Where the symbols take the elements:
fon: k>ser, c>kaz, v>tos, d>mok, t>pil, o>luv
nav: k>per, c>mok, v>kaz, d>ser, t>kan, o>fep
vuk: k>dom, c>zor, v>neb, d>vop, t>beg, o>vod
vod: k>zor, c>gup, v>paf, d>neb, t>vuk, o>kan
zor: k>fab, c>kep, v>kan, d>vod, t>dom, o>gup
nuv: k>fiv, c>baf, v>zol, d>taf, t>biz, o>zaz
kot: k>foz, c>vov, v>ras, d>sug, t>sul, o>rel
kaz: k>fep, c>did, v>nit, d>luv, t>ser, o>lar
did: k>tos, c>gop, v>biz, d>lar, t>fep, o>res
zim: k>sem, c>vid, v>sel, d>nes, t>vav, o>siz
bod: k>sug, c>ras, v>dur, d>vov, t>non, o>nal
lig: k>mel, c>sul, v>non, d>lod, t>fub, o>gil
ver: k>zes, c>vav, v>reb, d>zit, t>rep, o>pes
ras: k>rel, c>ziv, v>lan, d>nal, t>sug, o>beg
gop: k>nit, c>rem, v>fiv, d>res, t>tos, o>sor
rel: k>vov, c>dur, v>beg, d>ras, t>kot, o>ziv
dar: k>taf, c>zol, v>dul, d>baf, t>sor, o>rep
dom: k>bak, c>fab, v>vod, d>vuk, t>ziv, o>zor
zit: k>ver, c>pes, v>sem, d>gam, t>dul, o>reb
bot: k>lod, c>non, v>kot, d>sul, t>zek, o>foz
fab: k>vop, c>neb, v>gup, d>zor, t>bak, o>kep
fiv: k>sor, c>dar, v>zaz, d>nuv, t>res, o>baf
sem: k>reb, c>rok, v>siz, d>zim, t>gam, o>vid
ser: k>nav, c>fep, v>luv, d>fon, t>paf, o>kaz
tiv: k>fes, c>num, v>mel, d>vez, t>sel, o>zek
led: k>dul, c>zit, v>vav, d>zes, t>zaz, o>gam
mel: k>zek, c>bot, v>gil, d>lig, t>vez, o>sul
mok: k>fon, c>luv, v>did, d>fep, t>per, o>tos
vov: k>bod, c>nal, v>ziv, d>rel, t>foz, o>dur
gil: k>sul, c>kot, v>bod, d>non, t>lig, o>sug
dur: k>nal, c>lan, v>dom, d>ziv, t>vov, o>bak
baf: k>dar, c>rep, v>led, d>zaz, t>fiv, o>dul
sul: k>bot, c>foz, v>sug, d>gil, t>mel, o>kot
reb: k>pes, c>nes, v>vid, d>sem, t>zit, o>rok
sor: k>rem, c>taf, v>baf, d>fiv, t>gop, o>dar
zek: k>num, c>lod, v>sul, d>mel, t>tiv, o>bot
pes: k>vav, c>zim, v>rok, d>reb, t>ver, o>nes
foz: k>non, c>bod, v>rel, d>kot, t>bot, o>vov
rem: k>biz, c>nuv, v>dar, d>sor, t>nit, o>taf
fep: k>mok, c>tos, v>lar, d>kaz, t>nav, o>did
vid: k>rok, c>fik, v>fes, d>siz, t>sem, o>fos
fes: k>fos, c>fub, v>zek, d>tiv, t>siz, o>num
dul: k>rep, c>ver, v>gam, d>led, t>baf, o>zit
sel: k>siz, c>fes, v>vez, d>fik, t>nes, o>tiv
non: k>gil, c>sug, v>vov, d>foz, t>lod, o>bod
fos: k>fik, c>vez, v>num, d>fes, t>vid, o>fub
rok: k>nes, c>sel, v>fos, d>vid, t>reb, o>fik
per: k>pil, c>fon, v>fep, d>nav, t>gup, o>mok
kep: k>neb, c>paf, v>per, d>gup, t>fab, o>pil
nit: k>lar, c>biz, v>sor, d>gop, t>luv, o>rem
nal: k>ras, c>beg, v>bak, d>dur, t>bod, o>lan
nes: k>zim, c>siz, v>fik, d>rok, t>pes, o>sel
num: k>fub, c>lig, v>bot, d>zek, t>fes, o>lod
rep: k>zol, c>zes, v>zit, d>dul, t>dar, o>ver
zol: k>zaz, c>led, v>ver, d>rep, t>taf, o>zes
vop: k>vuk, c>vod, v>kep, d>fab, t>lan, o>neb
siz: k>vid, c>fos, v>tiv, d>sel, t>zim, o>fes
sug: k>kot, c>rel, v>nal, d>bod, t>gil, o>ras
zaz: k>baf, c>dul, v>zes, d>zol, t>nuv, o>led
neb: k>vod, c>kan, v>pil, d>kep, t>vop, o>paf
fub: k>vez, c>mel, v>lod, d>num, t>fos, o>lig
bak: k>lan, c>vop, v>zor, d>dom, t>dur, o>fab
vav: k>gam, c>sem, v>nes, d>pes, t>zes, o>zim
luv: k>kaz, c>lar, v>gop, d>tos, t>fon, o>nit
lod: k>lig, c>gil, v>foz, d>bot, t>num, o>non
gup: k>kep, c>pil, v>nav, d>kan, t>zor, o>per
gam: k>zit, c>reb, v>zim, d>vav, t>led, o>sem
zes: k>led, c>gam, v>pes, d>ver, t>zol, o>vav
tos: k>luv, c>nit, v>res, d>did, t>mok, o>gop
vez: k>tiv, c>zek, v>lig, d>fub, t>fik, o>mel
ziv: k>dur, c>bak, v>vuk, d>beg, t>rel, o>dom
taf: k>nuv, c>zaz, v>rep, d>dar, t>rem, o>zol
biz: k>res, c>fiv, v>taf, d>rem, t>lar, o>nuv
lar: k>did, c>res, v>rem, d>nit, t>kaz, o>biz
paf: k>kan, c>nav, v>fon, d>pil, t>neb, o>ser
beg: k>ziv, c>dom, v>vop, d>lan, t>ras, o>vuk
kan: k>gup, c>per, v>ser, d>paf, t>vod, o>nav
fik: k>sel, c>tiv, v>fub, d>fos, t>rok, o>vez
pil: k>paf, c>ser, v>mok, d>per, t>kep, o>fon
res: k>gop, c>sor, v>nuv, d>biz, t>did, o>fiv
lan: k>beg, c>vuk, v>fab, d>bak, t>nal, o>vop

The rows follow the links: the fewer symbols apart two elements are, the more alike their rows tend to be.

Each row is also shifted at random along 3 hidden directions that mean nothing.

Name the element of each row.
 42   17  -16   -2   10  -12    1   24  -17    1   13  -21    0   13  -31  -17  -13    9   28   28    0   -3   -5   -9   13  -15  -17 -> rep
 16  -22  -16  -21  -12   -5  -29   -5    7    9  -16  -26   -3    5  -11   13   -6   -5   59    7   20   -8   18  -32   19   17    1 -> fes
-42   15    1  -29   12   17    4  -32  -15   29    9   25    3   -1  -27    6   63    5   31    7   34  -53    3   29  -19   13  -13 -> lan
 -4   44   18  -12   26   -2   -2   44  -31   45   27  -25   -2   31   -1  -41    0   22   63   10    1  -46  -10   56   17  -30  -28 -> luv
-40    1    7  -23    0   11  -11  -10   -1   27   -3   14   -1   -4    8    8   28   -3   27   -9   19  -36    8   34   -8   18    4 -> dur
 41    3  -29  -13   -7  -12   -9   46   -3   -3   -3  -16    2   -5  -18    1  -24   -1   15   28    7    9    0    3    7    9    7 -> vav
 31   40  -11  -15   22   -9    2   44  -33   28   26  -29    1   24  -36  -32   -2   18   62   35   11  -33   -8   26   16  -23  -30 -> taf
-35   14   39   -3   12    4  -16   16   -8   43    7  -23   -7   23   44  -27   -8   11   50  -27   -8  -31    0   44   18  -21  -12 -> neb
 25  -12  -22  -19  -21  -12  -29   54   15    7  -19  -21    1   -8   14   10  -39  -10   25    8    4    8   11   13   14   24   26 -> sel
-25   15   18   20   14    9   31  -26   -7  -10   15   29    1   -4    1   -9   27    6  -50   -8  -10    1  -14   14  -20  -17   -9 -> pil
 28   24    2   10   11  -11    9   46  -12    1   14  -18    0   12    3  -27  -32   10    1   12  -19   10  -13   16   12  -22   -8 -> nuv
-16  -32   -4   -4  -22    4  -11  -21   29  -13  -25   18    0  -22   20   32    1  -18  -29  -18    4   18   12  -13  -10   30   27 -> non
 28  -23  -19   -4  -22  -10  -17   21   18  -14  -21  -13   -2  -10    7   16  -33  -13    1    1   -2   25   11  -23   10   19   22 -> siz
  0   31   11   10   21   -1   22   10  -21    5   24    2    1   12   -9  -23    7   16   -9    9  -11   -9  -15   24   -4  -27  -21 -> did
 -3   29    3   17   15    1   36   25  -11  -12   20   30    4   -8   -1  -13    5    9  -66   10  -18   12  -22   43  -22  -13   -1 -> tos
-27  -16   -9  -21   -8   12   -7  -46    5    5  -10   19    1  -12  -21   25   42   -8   12   -2   29  -22   11  -14  -14   26    5 -> sug
 14  -17  -15  -21  -19   -7  -34   28   12   15  -20  -27   -3    0    9   12  -25  -10   47    4   12   -3   14   -2   17   23   17 -> tiv
 35   18   -2   10    9  -11    8   29  -13   -2   14  -19    1   13  -11  -21  -24    9    5   16  -14    9  -10   -3   14  -23  -14 -> dar
 -8    1  -39  -48   -2   10   -5  -18   -8   14   -4   28    8  -19  -62   31   60   -5   33   35   53  -42   11    8  -23   44    0 -> bot
-23  -27   17  -15  -14    1  -44   -6   15   31  -22  -35  -10   14   41    4  -15   -7   73  -30    8  -19   21   -8   27   11    6 -> kot
-38    1   29   16   11   12   14  -50   -3   -3    7   18   -3    4   11   -6   26    3  -23  -24   -7   -5   -4   -6  -10  -16  -12 -> vod
 26   26   -4   10   15   -5   23   17  -17  -10   20    0    2    6  -26  -19   -2   12  -15   22  -10    6  -14    5   -3  -21  -17 -> fiv
-41  -12   15   -9    3   16   -4  -59    0   11   -3   14   -2    3   -4   12   41   -2   18  -17   16  -26    6  -15   -8    6   -8 -> ziv
-36  -12    6  -21   -4   12  -19  -40    1   23   -9    0   -3    3   -1   11   32   -2   45  -14   23  -33   14   -7    1   15   -4 -> rel
 44  -24   -1   29  -23  -20  -17   55   29  -24  -21  -31   -5   -4   54   -2  -86  -12  -33  -16  -39   62    3  -15   23   -4   30 -> gam
-24   26    6    5   24   13   38  -29  -18   -5   24   40    6   -5  -30   -4   49   11  -39    9    4  -15  -17   20  -29  -11  -18 -> per
-44  -30   40   35   -4    9    4  -67   21  -16  -12    9   -7    1   44    6    4   -7  -40  -51  -21   23    2  -38   -1  -14    3 -> dom
-42   14   16  -18    5    8  -10   15   -3   33    1    9   -1    0   25   -3   19    2   22  -12    9  -34    3   60   -6   10    6 -> bak
-22   25   17   12   12    4   24   29   -6    0   15   25    3   -8   23  -13    1    6  -52   -6  -18    3  -17   60  -18  -11    5 -> nav
 38   -5  -20  -10  -11  -15  -19   39    2    1  -10  -28    1    4   -5    0  -33   -4   32   17    4    8    8   -8   17    8    8 -> reb

In each set, the symbols that take the first to the second take the third to the fourth, perhaps in another order. Give the fourth.
Answers are names.
 13   23   -5   26   11   -2   43   20   -7  -32   18   38    8  -18  -11   -7    0    4  -92   16  -21   29  -23   24  -28  -11    3
:   8   36   -7    4   26    5   37   -9  -29   -5   32   22    7    3  -50  -16   39   15  -20   30    5  -15  -17   11  -19  -20  -29
::  36   18   -5   -1   14  -12   -3   16  -22   11   17  -37   -1   28  -27  -26  -15   15   55   21    0  -12   -3  -18   27  -27  -29
: dar

 36   15   -5    5    8  -12    0   31  -15    4   12  -32   -2   18  -12  -24  -27   11   29   17   -9    4   -6   -6   20  -23  -17
:  43    6  -17   -2    2  -11   -3   27   -7   -5    5  -25    1    9  -20   -9  -23    5   21   24    1    9    0  -19   14   -7   -7
:: -32  -46   40   16  -25   -1  -41  -15   35   10  -31  -32  -14    9   85    4  -44  -14   21  -63  -23   18   19  -21   30    1   24
: ziv

 42   -3  -22    9  -10  -12    6   36    6  -23   -4   -6    1   -7   -5    3  -35   -4  -29   18  -14   34   -4  -12    3    2   13
:  42   -7   -1   19   -5  -16  -10   25    4  -11   -2  -39   -4   16   12  -15  -52    1   14    1  -20   28    0  -32   28  -20   -3
::  37   -8  -19   -8  -18  -17  -24   61   12    0  -15  -27   -1   -3   15    3  -50   -7   17    9   -6   19    6    7   19   11   20
: pes

 42    6  -13  -11   12  -10  -10  -14  -22   14   13  -47   -2   34  -51  -21    0   14   92   28   17  -24    6  -55   32  -23  -40
:  38  -18  -19    8   -8   -9   -1  -17    4  -23   -5  -14   -1    2  -28    8  -11   -2    4   13    1   23    6  -61   11   -2   -4
::  22  -32  -14   -7   -9   -3  -21  -55    5   -7  -12  -28   -4   13  -31   14    7   -4   56    4   21   -2   19  -84   20    4  -14
: fub

 -5    8   23   37   17    4   30  -33   -4  -21   16   10   -1    8    2  -17    6    9  -44  -12  -24   17  -16  -21   -5  -33  -17
:   4   29   24    7   22   -6    0   23  -20   28   22  -36   -6   34   10  -41  -18   18   51   -4  -15  -20   -9   19   26  -39  -28
::  20   20    1   26    8   -5   31   28   -4  -25   14   15    3   -6    4  -14  -17    4  -67    8  -26   32  -20   14  -11  -17    3
: nuv

-43   -5   12  -10   -4   13   -5  -13    8   14   -7   21    0  -10   21   12   21   -6   -5  -17    8  -16    3   28  -15   16   12
: -42  -30   38   23  -11    9  -13  -45   24    0  -17   -2   -8    5   57    5   -9  -10  -14  -53  -18   13    8  -22    8   -5    9
:: -30  -25    5    7  -33    0  -11   44   42  -16  -33   33    3  -43   79   31  -38  -27  -89  -34  -23   44    3   54  -21   42   64
: vov

 28   -2  -38  -31  -13   -9  -15   43    3    6  -11   -3    5  -12  -21   15   -8   -7   24   27   22   -6    9   16   -1   30   16
:  -2  -17  -29  -26  -11    6   -6  -30    5   -6  -13   21    5  -19  -38   32   35   -9    4   17   32  -12   13  -22  -16   35    8
::  10   26   10   18   10   -5   17   49   -7   -3   16    0    1    3   21  -25  -27    8  -37    3  -27   17  -17   43   -1  -21    2
: zol

-14    7   40   29   16   -2    6  -18   -6    7   13  -23   -7   26   33  -31  -15   12    9  -28  -28    2   -9   -9   20  -43  -22
:  28   49  -36  -14   23   -1   41   41  -30   -9   32   35   14  -14  -65   -7   30   12  -34   58   16  -13  -19   48  -31    2  -10
::  13   -9  -37  -33   -7    3   -9  -11    0    2   -9   10    5  -12  -47   26   30   -7   28   29   35  -18   13  -15  -10   32    5
: bod

 11   21   28    9   27   -6   -4  -10  -27   27   24  -50   -8   46   -6  -45   -7   21   75   -2   -8  -26   -4  -18   34  -49  -46
:  30    6   -3   27   16   -5   26  -35  -14  -30   18   -2    1   10  -40  -12    5   10  -23   14  -11   19  -10  -54    2  -29  -27
::  42  -15   -5   31    2   -8   15  -48   -1  -39    4  -16   -1   12  -33   -3   -8    2  -14    8  -11   33   -2  -89   11  -23  -20
: pes

 42  -13  -20    7   -8  -12   -5   11    6  -20   -8  -18    0    0  -10    5  -29   -4   -2   12   -7   27    3  -36   12    1    5
:  26  -23  -42    1  -18   -1   17  -23   15  -48  -14   36    8  -33  -42   38   14  -14  -66   23   11   36    3  -42  -27   31   22
::   4  -10  -30  -31  -18   -2  -17   30   13    5  -18   13    3  -24   -6   27    0  -14    3   14   19   -4   11   24  -12   43   28
: foz

-42   10   15  -29   -5    4  -26   52    3   46   -7    1   -2   -4   47   -2   -5   -4   32  -15    8  -34    5   85    0   20   20
: -30  -18   11  -22   -5    7  -32  -41    3   31  -12  -21   -5   15    6    7   21   -2   76  -17   24  -38   19  -18   16   10   -9
:: -28   18   24    9   17    8   16  -14  -13   12   16   13   -1   10    8  -16   20    8  -12  -10   -5  -15  -10   24   -8  -18  -13
: zor

 20    7   26   29   12   -8    4   -1   -9   -1   14  -38   -6   29   16  -35  -32   12   17  -13  -28   13   -8  -27   29  -45  -23
:  41   39  -37  -26   14   -8   12   57  -27    8   21    1    8    0  -57  -10   10   12   25   55   20  -23   -9   38   -6    5  -11
::  11  -46   -5   12  -31   -6  -20   -9   36  -29  -33   -5   -2  -17   33   28  -35  -19  -30  -22  -13   44   13  -43    8   22   31
: non

-25   25   20    8    7    4   15   45   -2    9   10   21    2   -6   40  -16  -12    1  -46  -12  -22    2  -16   75  -12   -7   14
: -42  -17   31   31   -3   13   15  -46   18  -19   -5   26   -3  -10   40    8    9   -6  -66  -39  -21   24   -4   -9  -15   -6   11
:: -38    9   27    1   12    9    2  -26   -7   23    9    2   -4   12   14  -13   24    7   19  -18    1  -29   -3   17   -1  -14  -15
: dur

-16    3   43   38    7   -3    6    2    5   -1    6  -13   -8   17   56  -26  -33    6  -25  -37  -41   21  -10    7   13  -36   -4
: -32   38    0   -8   12   10   31   41   -9    7   16   55    7  -26    5    0   27    3  -65   10   -2  -12  -18   94  -41   13   14
::  43  -20   -4   18   -7  -12  -10  -11    6  -20   -6  -39   -4   15   -4   -5  -38    0   17    1  -12   30    4  -65   28  -19   -8
: zaz

-25   19   23   13   13    4   15   10   -7    8   13   10    0    4   25  -19    2    8  -24  -13  -18   -6  -13   39   -5  -19   -5
: -21   25   22    8   15    4   15   15  -13   13   16    8   -1    9   18  -22    4    9  -13   -8  -13  -12  -13   44   -4  -19  -10
:: -43   -6    4   14    7   21   39  -85    3  -33    6   66    7  -24  -27   26   68   -3  -81   -8    7    5  -10  -21  -46    5   -3
: vop

-30   -9   43   38   11    8   16  -64    2  -11    7    0   -6   15   26  -14    9    5  -25  -39  -26   11   -5  -37    5  -35  -20
: -13   34   17    0   22    3   10   21  -23   25   23   -5   -1   19    3  -30    8   16   20    2   -4  -28  -12   46    2  -25  -19
:: -14   -4  -20  -34  -21    0  -22   54   13   17  -21   15    5  -25   21   23   -5  -13    3    4   18  -11   10   62  -13   45   38
: rel

 41  -14    2   22   -2  -14   -5   -6    3  -19    0  -37   -4   17   -1  -12  -36    4   14    1  -17   29    1  -60   27  -23  -12
:  41   13  -33  -21    1  -10   -3   36  -12    1    6  -14    4    1  -41   -1   -5    2   30   38   16   -7    1    0    5    8   -5
::  29  -11  -23  -11  -25  -17  -24   81   22   -3  -22  -15    0  -17   34   12  -57  -15   -9    6   -9   28    8   32    8   27   42
: fos

-35  -18   12   -8  -15    6  -17   -8   18    7  -18    8   -3  -12   37   16    2  -12   -6  -25    3   -3   10   17   -5   20   21
: -24   -3  -27  -26  -22    6    1   50   19   -2  -19   52    8  -45   16   38    9  -19  -61    6   14    2    4   74  -39   55   51
::  35    4  -38  -27   -5   -7   -9   30   -6    1   -2   -6    4   -6  -41   11    2   -2   30   38   24   -7    7   -2    1   21    4
: vav

-42  -18   33   12   -5    8  -10  -25   17    5  -12    6   -6   -1   49    5   -2   -8  -16  -40  -13    4    4    6    0    2   11
: -38   13   25    0   13   10    5  -14   -9   18   11    9   -2    7   14  -10   22    9    8  -16    0  -26   -4   30   -6  -11  -12
:: -23    1  -22  -50    0   10  -17  -16  -11   30   -4    9    4   -4  -42   20   53    1   64   21   49  -55   15   16   -9   32   -5
: nal

